Below are the code and all the weights of a small trained network. Each question names an input and a target symbol and asks about switching units off, where a switched-off unit gives its printed mean instead of its output.

import numpy as np


def w(rows, s, z=0):
    codes = np.array(rows[::2]) - 128.0
    scale = np.full(codes.shape[1], s)
    scale[-1] = z or s
    return codes * scale


def f(y):
    return y / 2 * (1 + np.tanh(0.7978845608 * (y + 0.044715 * y**3)))


def softmax(a):
    e = np.exp(a - a.max(-1, keepdims=True))
    return e / e.sum(-1, keepdims=True)


def log_softmax(a):
    a = a - a.max(-1, keepdims=True)
    return a - np.log(np.exp(a).sum(-1, keepdims=True))


def net(x, mask):
    ids = ['αβγδεζηθλμξπστφψ'.index(c) for c in x.split()]
    T = len(ids)
    res = E[ids] + P[:T]
    r = res
    for j in range(2):
        rows = slice(2 * j, 2 * j + 2)
        q, k, v = (r @ M[0][rows].T for M in (Q, K, V))
        z = softmax(np.where(np.tri(T) > 0, q @ k.T / 2**0.5, -1e9)) @ v
        o = O[0][rows]
        res = res + np.where(mask[j], z, o[:, -1]) @ o[:, :-1]
    y = f(res @ A[0][:, :-1].T + A[0][:, -1])
    res = res + np.where(mask[2:10], y, B[0][:, -1]) @ B[0][:, :-1]
    return log_softmax(res[-1] @ U[:, :-1].T + U[:, -1])


Q, K, V, O, A, B = {}, {}, {}, {}, {}, {}
E = w([
[62,159,195,75],'α',
[113,222,86,108],'β',
[104,161,181,165],'γ',
[100,97,99,170],'δ',
[83,98,122,199],'ε',
[162,154,143,162],'ζ',
[177,202,227,83],'η',
[121,74,76,90],'θ',
[114,85,90,138],'λ',
[160,251,135,126],'μ',
[133,85,222,147],'ξ',
[166,160,196,208],'π',
[194,91,148,95],'σ',
[122,172,138,171],'τ',
[88,152,129,148],'φ',
[123,38,171,244],'ψ',
],0.022)
P = w([
[98,138,143,171],'0',
[128,116,9,140],'1',
[180,70,165,114],'2',
[88,149,159,172],'3',
[126,107,5,115],'4',
[214,33,190,85],'5',
[65,153,174,166],'6',
[117,106,1,95],'7',
[248,16,191,78],'8',
[50,164,186,173],'9',
[105,96,2,95],'10',
],0.008)
Q[0] = w([
[202,248,103,127],'h1',
[106,186,2,197],'h1',
[90,95,203,52],'h2',
[128,231,115,111],'h2',
],0.0092)
K[0] = w([
[173,200,139,151],'h1',
[76,178,62,255],'h1',
[97,138,235,66],'h2',
[88,208,127,124],'h2',
],0.0087)
V[0] = w([
[122,39,198,101],'h1',
[240,139,147,84],'h1',
[160,102,36,223],'h2',
[1,226,147,114],'h2',
],0.009)
O[0] = w([
[253,30,61,201,248],'h1',
[221,142,35,117,27],'h1',
[38,175,225,75,253],'h2',
[223,112,29,194,166],'h2',
],0.0058,0.0013)
A[0] = w([
[184,162,162,185,108],'n1',
[95,8,151,122,5],'n2',
[100,39,100,96,135],'n3',
[45,182,136,83,109],'n4',
[123,56,170,161,163],'n5',
[162,115,97,133,170],'n6',
[63,143,121,149,131],'n7',
[126,74,177,146,148],'n8',
],0.014,0.011)
B[0] = w([
[90,126,159,7,201],'n1',
[213,183,146,144,182],'n2',
[59,142,193,76,185],'n3',
[149,97,112,164,213],'n4',
[91,125,80,127,254],'n5',
[173,109,167,200,178],'n6',
[111,148,145,194,207],'n7',
[143,130,56,79,223],'n8',
],0.011,0.0098)
U = w([
[192,131,57,186,44],'α',
[156,205,73,128,57],'β',
[120,123,129,99,255],'γ',
[81,63,124,155,51],'δ',
[101,87,70,172,38],'ε',
[123,162,211,104,107],'ζ',
[175,153,200,167,188],'η',
[69,75,180,93,64],'θ',
[65,80,127,108,73],'λ',
[164,201,135,86,132],'μ',
[143,88,89,80,201],'ξ',
[86,138,216,62,42],'π',
[150,90,148,142,149],'σ',
[132,161,253,166,140],'τ',
[131,134,146,150,105],'φ',
[121,117,40,110,128],'ψ',
],0.012,0.0084)

Each question gives the input, a string of symbols that net reads in full, and the target symbol t.
The units are the heads (2 rows each of Q, K, V and O) and the neurons (one row each of A and B). Each row of codes is followed by its name. A weight is (code - 128) times the scale printed after its matrix; where a second scale follows, it is the last column's (O, A, B and U).
mask holds one flag per unit, heads first, then neurons. A switched-off unit (its flag False) gives its mean, the last column of its rows in O or B, instead of its output. The means were averaged over made-up inputs and are rounded, as every weight is.
A unit's drop is (log p(t) with every unit on - log p(t) with that unit switched off) / (log p(t) with every unit on - log p(t) with every unit switched off).
The circuit of an input: a set's keep is (log p(t) with only the set's units on - log p(t) with every unit switched off) / (log p(t) with every unit on - log p(t) with every unit switched off). Starting from all 10 units, units are removed one at a time, each time the one whose removal leaves the highest keep (on an exact tie, the one counted first), for as long as the keep stays at least 0.8.
circuit, biggest first: the units of the circuit, biggest drop first
unit that matters most: the unit with the biggest drop
k most important neurons: the k neurons with the biggest drops, biggest first
heads that matter: for each layer, one digit per head in row order, 1 if its drop is at least 0.15 and else 0, layers parted by /
drop when u is switched off: that unit's drop, to one decimal
input ξ γ φ ζ ξ ζ, target ξ: circuit, biggest first => (n1; n7; h1)
input ζ α θ λ ξ π, target ξ: unit that matters most => n8
input φ τ ξ ψ, target ψ: heads that matter => 00
input ε φ ζ σ φ α μ γ σ μ β, target α: circuit, biggest first => (n1; h2)
input η β τ φ σ π ξ τ ψ, target ξ: heads that matter => 10
input α ξ θ τ λ θ τ φ ε ε, target ε: 3 most important neurons => (n1; n5; n8)
input σ π ξ ζ λ ε ξ, target ξ: circuit, biggest first => (n8; h1)
input ψ π β γ τ σ ξ π ε, target ξ: 3 most important neurons => (n8; n7; n5)
input π τ λ λ γ, target τ: circuit, biggest first => (n8; n5)
input α φ ψ ξ τ φ α π ψ, target ξ: 4 most important neurons => (n8; n5; n2; n7)
input τ δ θ γ δ τ τ τ θ τ, target τ: circuit, biggest first => (h1; n7)
input θ μ ξ η τ η, target η: circuit, biggest first => (n6; h1)
input ξ ε ε σ λ π π ξ ζ, target ξ: circuit, biggest first => (n1; h1)
input τ τ η, target η: 4 most important neurons => (n6; n8; n5; n3)
input ε γ ψ τ ξ π, target ξ: 2 most important neurons => (n8; n3)
input τ ξ σ μ σ φ α, target α: most important neuron => (n6)
input μ γ ε ξ θ, target π: drop when n1 is switched off => -0.1
input π ψ η π, target π: drop when n7 is switched off => 0.0
input τ ξ ξ γ ξ τ τ ξ ε, target ξ: drop when n5 is switched off => 0.3
input τ π π ε, target ε: drop when n3 is switched off => 0.2
input σ δ π ξ τ λ τ, target τ: most important neuron => (n8)
